Here is a tiny trained network, its code and every weight. The questions are about switching its units off for an input and a target symbol, where a switched-off unit gives its printed mean instead of its output.

import numpy as np


def w(rows, s, z=0):
    codes = np.array(rows[::2]) - 128.0
    scale = np.full(codes.shape[1], s)
    scale[-1] = z or s
    return codes * scale


def norm(h):
    return h / np.sqrt((h * h).mean(-1, keepdims=True) + 1e-5)


def f(y):
    return np.maximum(y, 0)


def softmax(a):
    e = np.exp(a - a.max(-1, keepdims=True))
    return e / e.sum(-1, keepdims=True)


def log_softmax(a):
    a = a - a.max(-1, keepdims=True)
    return a - np.log(np.exp(a).sum(-1, keepdims=True))


def net(x, mask):
    ids = ['γεζπφψ'.index(c) for c in x.split()]
    T = len(ids)
    res = E[ids] + P[:T]
    u = 0
    for l in range(2):
        q, k, v = (norm(res) @ M[l].T for M in (Q, K, V))
        z = softmax(np.where(np.tri(T) > 0, q @ k.T / 3**0.5, -1e9)) @ v
        res = res + np.where(mask[u], z, O[l][:, -1]) @ O[l][:, :-1]
        u += 1
        y = f(norm(res) @ A[l][:, :-1].T + A[l][:, -1])
        res = res + np.where(mask[u : u + 8], y, B[l][:, -1]) @ B[l][:, :-1]
        u += 8
    return log_softmax(norm(res)[-1] @ U[:, :-1].T + U[:, -1])


Q, K, V, O, A, B = {}, {}, {}, {}, {}, {}
E = w([
[51,207,59,124,170,133,4,130,98],'γ',
[57,109,98,112,221,163,141,185,109],'ε',
[125,155,41,107,114,119,154,229,65],'ζ',
[135,186,113,163,189,98,182,117,70],'π',
[108,130,84,200,162,145,187,108,128],'φ',
[112,173,105,149,149,204,139,136,110],'ψ',
],0.022)
P = w([
[103,108,31,154,57,123,78,174,78],'0',
[115,133,163,108,124,132,128,51,105],'1',
[153,151,130,82,115,114,118,90,112],'2',
[160,118,145,115,172,102,132,110,113],'3',
[185,155,163,73,177,74,148,112,188],'4',
[148,150,113,89,115,195,119,153,166],'5',
[183,115,128,113,130,133,87,249,157],'6',
],0.012)
Q[0] = w([
[170,104,210,220,126,122,79,254,127],'0.h0',
[162,69,190,97,55,118,178,78,64],'0.h0',
[168,185,154,254,143,60,128,149,154],'0.h0',
],0.0074)
K[0] = w([
[105,150,110,138,138,162,123,113,248],'0.h0',
[57,129,76,130,97,172,127,119,95],'0.h0',
[162,125,110,83,142,141,125,130,167],'0.h0',
],0.014)
V[0] = w([
[147,142,144,84,221,229,88,97,213],'0.h0',
[148,73,115,105,35,216,76,150,150],'0.h0',
[45,113,144,86,90,119,57,179,2],'0.h0',
],0.0061)
O[0] = w([
[124,140,107,91,200,115,131,88,139,91],'0.h0',
[119,165,3,93,52,122,140,106,154,2],'0.h0',
[133,143,150,112,128,89,121,153,211,154],'0.h0',
],0.013,0.0068)
A[0] = w([
[153,53,197,169,103,123,91,139,150,122],'0.n0',
[148,145,186,134,118,101,130,73,81,146],'0.n1',
[98,70,63,106,134,64,148,37,251,5],'0.n2',
[148,125,194,119,115,173,162,126,167,179],'0.n3',
[126,104,144,159,134,147,146,100,130,120],'0.n4',
[112,135,159,79,147,196,110,149,159,119],'0.n5',
[148,142,114,188,168,80,203,164,120,226],'0.n6',
[153,94,112,190,137,118,231,111,160,128],'0.n7',
],0.011,0.0019)
B[0] = w([
[121,214,206,19,23,33,94,237,156,158],'0.n0',
[82,166,40,192,61,136,210,45,168,165],'0.n1',
[202,40,186,82,80,255,200,100,81,142],'0.n2',
[228,147,71,218,166,75,92,191,77,165],'0.n3',
[141,213,102,96,178,111,167,187,96,166],'0.n4',
[136,63,98,136,167,123,95,131,199,174],'0.n5',
[151,142,164,51,94,207,134,194,215,251],'0.n6',
[119,21,129,12,110,197,89,80,83,195],'0.n7',
],0.0074,0.011)
Q[1] = w([
[118,173,213,145,115,132,134,169,144],'1.h0',
[185,21,151,151,164,203,159,92,178],'1.h0',
[142,113,195,169,1,94,174,75,97],'1.h0',
],0.0084)
K[1] = w([
[91,80,94,131,109,113,91,156,132],'1.h0',
[117,136,167,155,187,159,96,78,1],'1.h0',
[60,158,61,134,99,174,152,136,107],'1.h0',
],0.0097)
V[1] = w([
[107,189,116,253,91,105,83,79,153],'1.h0',
[44,16,155,39,166,46,122,150,80],'1.h0',
[105,200,104,228,238,180,150,186,159],'1.h0',
],0.0069)
O[1] = w([
[147,173,64,45,186,105,134,119,108,3],'1.h0',
[7,193,126,104,116,171,162,112,163,128],'1.h0',
[103,73,85,179,131,58,102,155,153,254],'1.h0',
],0.013,0.006)
A[1] = w([
[81,100,71,89,103,126,86,109,189,9],'1.n0',
[219,87,77,52,99,64,105,119,39,66],'1.n1',
[114,164,105,168,150,117,49,64,150,247],'1.n2',
[158,179,117,70,164,153,75,153,162,123],'1.n3',
[99,101,102,172,99,198,96,55,84,168],'1.n4',
[131,133,119,184,170,101,122,209,129,212],'1.n5',
[123,122,143,104,195,179,159,128,91,18],'1.n6',
[105,168,184,103,45,121,2,107,145,43],'1.n7',
],0.0093,0.0016)
B[1] = w([
[45,199,183,184,211,179,131,77,91,150],'1.n0',
[125,107,199,248,193,39,135,29,166,150],'1.n1',
[144,46,61,60,192,206,242,195,30,164],'1.n2',
[146,129,148,72,239,156,221,224,85,159],'1.n3',
[175,157,84,13,139,183,210,47,156,152],'1.n4',
[121,38,93,92,133,104,105,160,176,245],'1.n5',
[104,181,169,93,85,49,142,176,134,157],'1.n6',
[144,74,107,5,133,74,115,254,131,159],'1.n7',
],0.0079,0.011)
U = w([
[107,180,81,74,214,156,89,204,111,40],'γ',
[7,111,127,173,120,131,54,132,231,200],'ε',
[168,69,142,124,115,233,101,144,140,255],'ζ',
[100,73,156,92,3,49,2,226,137,190],'π',
[101,102,211,209,142,149,104,203,11,19],'φ',
[174,27,89,161,152,73,88,124,165,150],'ψ',
],0.0058,0.0016)

Each question gives the input, a string of symbols that net reads in full, and the target symbol t.
The units are the heads (3 rows each of Q, K, V and O) and the neurons (one row each of A and B). Each row of codes is followed by its name. A weight is (code - 128) times the scale printed after its matrix; where a second scale follows, it is the last column's (O, A, B and U).
mask holds one flag per unit, layer by layer, with each layer's heads first. A switched-off unit (its flag False) gives its mean, the last column of its rows in O or B, instead of its output. The means were averaged over made-up inputs and are rounded, as every weight is.
A unit's drop is (log p(t) with every unit on - log p(t) with that unit switched off) / (log p(t) with every unit on - log p(t) with every unit switched off).
The circuit of an input: a set's keep is (log p(t) with only the set's units on - log p(t) with every unit switched off) / (log p(t) with every unit on - log p(t) with every unit switched off). Starting from the 12 units with the biggest drops (on a tie, the unit counted first), units are removed one at a time, each time the one whose removal leaves the highest keep (on an exact tie, the one counted first), for as long as the keep stays at least 0.8.
circuit, biggest first: the units of the circuit, biggest drop first
most important unit: the unit with the biggest drop
top k neurons: the k neurons with the biggest drops, biggest first
top k neurons in layer l: the k neurons of layer l with the biggest drops, biggest first
drop of u: that unit's drop, to one decimal
input γ γ ε ε, target ε: circuit, biggest first => 1.h0, 0.h0
input φ π φ, target φ: circuit, biggest first => 0.h0
input π ζ ψ, target π: circuit, biggest first => 0.h0, 0.n0
input γ φ ε φ, target ε: circuit, biggest first => 1.h0, 0.h0
input π γ ψ π, target γ: circuit, biggest first => 1.h0, 0.n6, 0.n1
input ψ γ ε π ψ π π, target ψ: circuit, biggest first => 1.h0, 0.h0, 0.n1, 1.n5
input ζ ε ψ, target ψ: circuit, biggest first => 0.n3, 0.n6, 1.h0, 0.n5
input ψ ψ γ, target γ: circuit, biggest first => 0.h0, 1.n3
input ε φ ε φ, target ε: circuit, biggest first => 1.h0, 0.n6
input γ γ ψ, target ψ: top 4 neurons => 0.n7, 0.n6, 0.n3, 1.n1
input φ ζ φ, target π: top 2 neurons in layer 0 => 0.n0, 0.n1
input ψ ε φ π ψ γ ζ, target ψ: top 2 neurons => 0.n0, 0.n1
input π γ φ π γ π φ, target γ: top 3 neurons in layer 0 => 0.n6, 0.n1, 0.n4
input ζ φ π, target ζ: most important unit => 1.h0
input γ π φ, target γ: top 2 neurons => 0.n0, 0.n6
input ε ε π, target ε: drop of 0.n1 => 0.2
input γ ψ ψ ζ ψ γ, target ψ: drop of 0.n6 => 0.2
input φ ψ π ζ φ ζ ζ, target φ: drop of 0.h0 => 1.0
